Below is a small trained network, with its code and all its weights. Each question gives an input and a class and asks what happens when units are switched off, that is, made to give their printed mean instead of their output.

import numpy as np


def w(rows, s, z=0):
    codes = np.array(rows[::2]) - 128.0
    scale = np.full(codes.shape[1], s)
    scale[-1] = z or s
    return codes * scale


def f(y):
    return y / 2 * (1 + np.tanh(0.7978845608 * (y + 0.044715 * y**3)))


def log_softmax(a):
    a = a - a.max(-1, keepdims=True)
    return a - np.log(np.exp(a).sum(-1, keepdims=True))


def net(x, mask):
    res = np.array(x, float).reshape(1, 7) / 4 @ E
    y = f(res @ A[0][:, :-1].T + A[0][:, -1])
    res = res + np.where(mask, y, B[0][:, -1]) @ B[0][:, :-1]
    return log_softmax(res[-1] @ U[:, :-1].T + U[:, -1])


A, B = {}, {}
E = w([
[202,62,201,197],'x0',
[144,220,94,207],'x1',
[49,111,171,184],'x2',
[128,129,128,128],'x3',
[128,127,129,130],'x4',
[127,129,128,129],'x5',
[117,56,2,153],'x6',
],0.0079)
A[0] = w([
[96,80,146,92,84],'neuron 0',
[114,108,69,143,118],'neuron 1',
[168,103,152,152,118],'neuron 2',
[198,107,148,131,125],'neuron 3',
[3,78,170,153,19],'neuron 4',
[129,73,101,90,125],'neuron 5',
[177,96,60,125,92],'neuron 6',
[164,104,150,151,143],'neuron 7',
[180,127,69,104,37],'neuron 8',
[165,99,144,160,147],'neuron 9',
[157,87,152,147,97],'neuron 10',
[82,66,90,183,94],'neuron 11',
[149,126,172,149,196],'neuron 12',
[105,111,178,77,121],'neuron 13',
[114,84,89,159,125],'neuron 14',
[108,86,145,71,93],'neuron 15',
[235,151,120,77,42],'neuron 16',
[115,161,167,84,167],'neuron 17',
[150,108,156,156,179],'neuron 18',
[150,136,143,121,84],'neuron 19',
[110,73,152,87,84],'neuron 20',
[101,46,133,70,83],'neuron 21',
[179,75,193,149,102],'neuron 22',
[168,186,187,68,90],'neuron 23',
[135,190,102,167,69],'neuron 24',
[130,157,152,101,128],'neuron 25',
[151,172,104,176,82],'neuron 26',
[132,90,86,134,138],'neuron 27',
[24,157,125,82,104],'neuron 28',
[180,104,147,147,127],'neuron 29',
[122,182,101,55,131],'neuron 30',
[178,98,149,171,56],'neuron 31',
[157,169,91,204,103],'neuron 32',
[149,154,197,74,137],'neuron 33',
[63,121,160,175,1],'neuron 34',
[87,152,117,94,182],'neuron 35',
[69,171,128,84,103],'neuron 36',
[43,164,136,230,163],'neuron 37',
[231,152,100,65,51],'neuron 38',
[113,178,41,19,146],'neuron 39',
[102,126,125,90,128],'neuron 40',
[147,131,124,113,82],'neuron 41',
[177,138,112,100,102],'neuron 42',
[147,90,61,129,57],'neuron 43',
[138,79,145,58,104],'neuron 44',
[177,135,114,99,59],'neuron 45',
],0.013,0.0036)
B[0] = w([
[187,144,137,154,161],'neuron 0',
[86,164,179,122,170],'neuron 1',
[80,110,78,198,159],'neuron 2',
[113,98,116,147,172],'neuron 3',
[194,47,158,31,189],'neuron 4',
[144,181,136,98,177],'neuron 5',
[53,178,162,86,185],'neuron 6',
[102,121,98,158,160],'neuron 7',
[124,126,157,121,164],'neuron 8',
[79,94,92,153,163],'neuron 9',
[127,112,98,178,157],'neuron 10',
[85,164,178,103,179],'neuron 11',
[96,126,120,133,177],'neuron 12',
[148,166,133,111,174],'neuron 13',
[90,183,172,112,167],'neuron 14',
[211,171,112,171,170],'neuron 15',
[115,61,171,96,187],'neuron 16',
[86,148,135,130,183],'neuron 17',
[78,108,69,118,165],'neuron 18',
[108,122,143,133,130],'neuron 19',
[193,178,124,169,169],'neuron 20',
[193,172,104,165,196],'neuron 21',
[113,121,113,152,202],'neuron 22',
[88,216,147,139,206],'neuron 23',
[206,140,125,158,172],'neuron 24',
[93,141,139,150,154],'neuron 25',
[214,191,136,164,165],'neuron 26',
[82,176,177,131,167],'neuron 27',
[96,73,76,179,198],'neuron 28',
[95,97,57,166,163],'neuron 29',
[104,48,103,181,196],'neuron 30',
[80,109,94,176,160],'neuron 31',
[224,147,121,143,187],'neuron 32',
[92,193,147,133,202],'neuron 33',
[118,71,154,62,150],'neuron 34',
[103,75,100,189,174],'neuron 35',
[89,114,61,138,178],'neuron 36',
[187,77,172,94,219],'neuron 37',
[158,1,206,56,196],'neuron 38',
[125,88,117,163,255],'neuron 39',
[136,135,101,164,148],'neuron 40',
[137,108,143,117,126],'neuron 41',
[146,71,156,107,152],'neuron 42',
[88,199,140,148,175],'neuron 43',
[208,189,83,157,186],'neuron 44',
[136,66,159,107,143],'neuron 45',
],0.0075,0.0085)
U = w([
[54,79,31,180,73],'0',
[227,188,103,152,88],'1',
[120,47,190,47,149],'2',
[8,222,179,104,70],'3',
[97,129,105,113,246],'4',
],0.012,0.013)

Each question gives the input, the list of numbers given to net, and the class t.
The units are the neurons (one row each of A and B). Each row of codes is followed by its name. A weight is (code - 128) times the scale printed after its matrix; where a second scale follows, it is the last column's (A, B and U).
mask holds one flag per neuron, in row order. A switched-off neuron (its flag False) gives its mean, the last column of its row in B, instead of its output. The means were averaged over made-up inputs and are rounded, as every weight is.
A unit's drop is (log p(t) with every unit on - log p(t) with that unit switched off) / (log p(t) with every unit on - log p(t) with every unit switched off).
The circuit of an input: a set's keep is (log p(t) with only the set's units on - log p(t) with every unit switched off) / (log p(t) with every unit on - log p(t) with every unit switched off). Starting from the 12 units with the biggest drops (on a tie, the unit counted first), units are removed one at a time, each time the one whose removal leaves the highest keep (on an exact tie, the one counted first), for as long as the keep stays at least 0.8.
circuit, biggest first: the units of the circuit, biggest drop first
unit that matters most: the unit with the biggest drop
k most important neurons: the k neurons with the biggest drops, biggest first
drop when u is switched off: that unit's drop, to one decimal
input [3,4,-5,-1,3,2,-4], class 2: circuit, biggest first -> [neuron 38; neuron 16]
input [-6,1,8,2,-7,-7,6], class 2: circuit, biggest first -> [neuron 4; neuron 37]
input [-6,8,-2,-5,-1,8,-3], class 1: circuit, biggest first -> [neuron 24]
input [6,3,8,8,-1,2,6], class 2: circuit, biggest first -> [neuron 37; neuron 4]
input [-6,5,8,-7,-8,8,-4], class 2: 3 most important neurons -> [neuron 37; neuron 4; neuron 34]
input [-3,1,6,2,-8,-1,7], class 3: circuit, biggest first -> [neuron 11; neuron 14]
input [-7,8,1,7,-3,4,6], class 1: 4 most important neurons -> [neuron 32; neuron 26; neuron 24; neuron 37]
input [3,-7,-7,5,2,-4,5], class 1: 2 most important neurons -> [neuron 44; neuron 21]
input [-2,-3,-4,8,3,0,3], class 2: 2 most important neurons -> [neuron 38; neuron 23]
input [0,-4,-5,2,-2,-2,-6], class 3: 2 most important neurons -> [neuron 23; neuron 33]
input [-2,-3,-5,6,7,-1,-6], class 3: 3 most important neurons -> [neuron 23; neuron 33; neuron 4]
input [0,-1,3,1,-6,1,4], class 3: 2 most important neurons -> [neuron 38; neuron 11]
input [4,7,8,1,6,6,-5], class 2: 2 most important neurons -> [neuron 37; neuron 34]
input [-5,-5,8,-8,-7,-1,4], class 2: unit that matters most -> neuron 4
input [0,8,8,2,1,3,0], class 1: 2 most important neurons -> [neuron 32; neuron 26]
input [-4,8,5,1,-5,5,8], class 1: drop when neuron 37 is switched off -> 0.3
input [2,-8,8,-8,5,3,-3], class 1: drop when neuron 15 is switched off -> 0.2
input [-2,-8,6,5,-2,-8,6], class 1: drop when neuron 21 is switched off -> 0.1
input [-3,4,-8,-2,4,3,-1], class 2: drop when neuron 38 is switched off -> 0.1
input [2,-7,-5,-2,-2,-6,-4], class 1: unit that matters most -> neuron 44
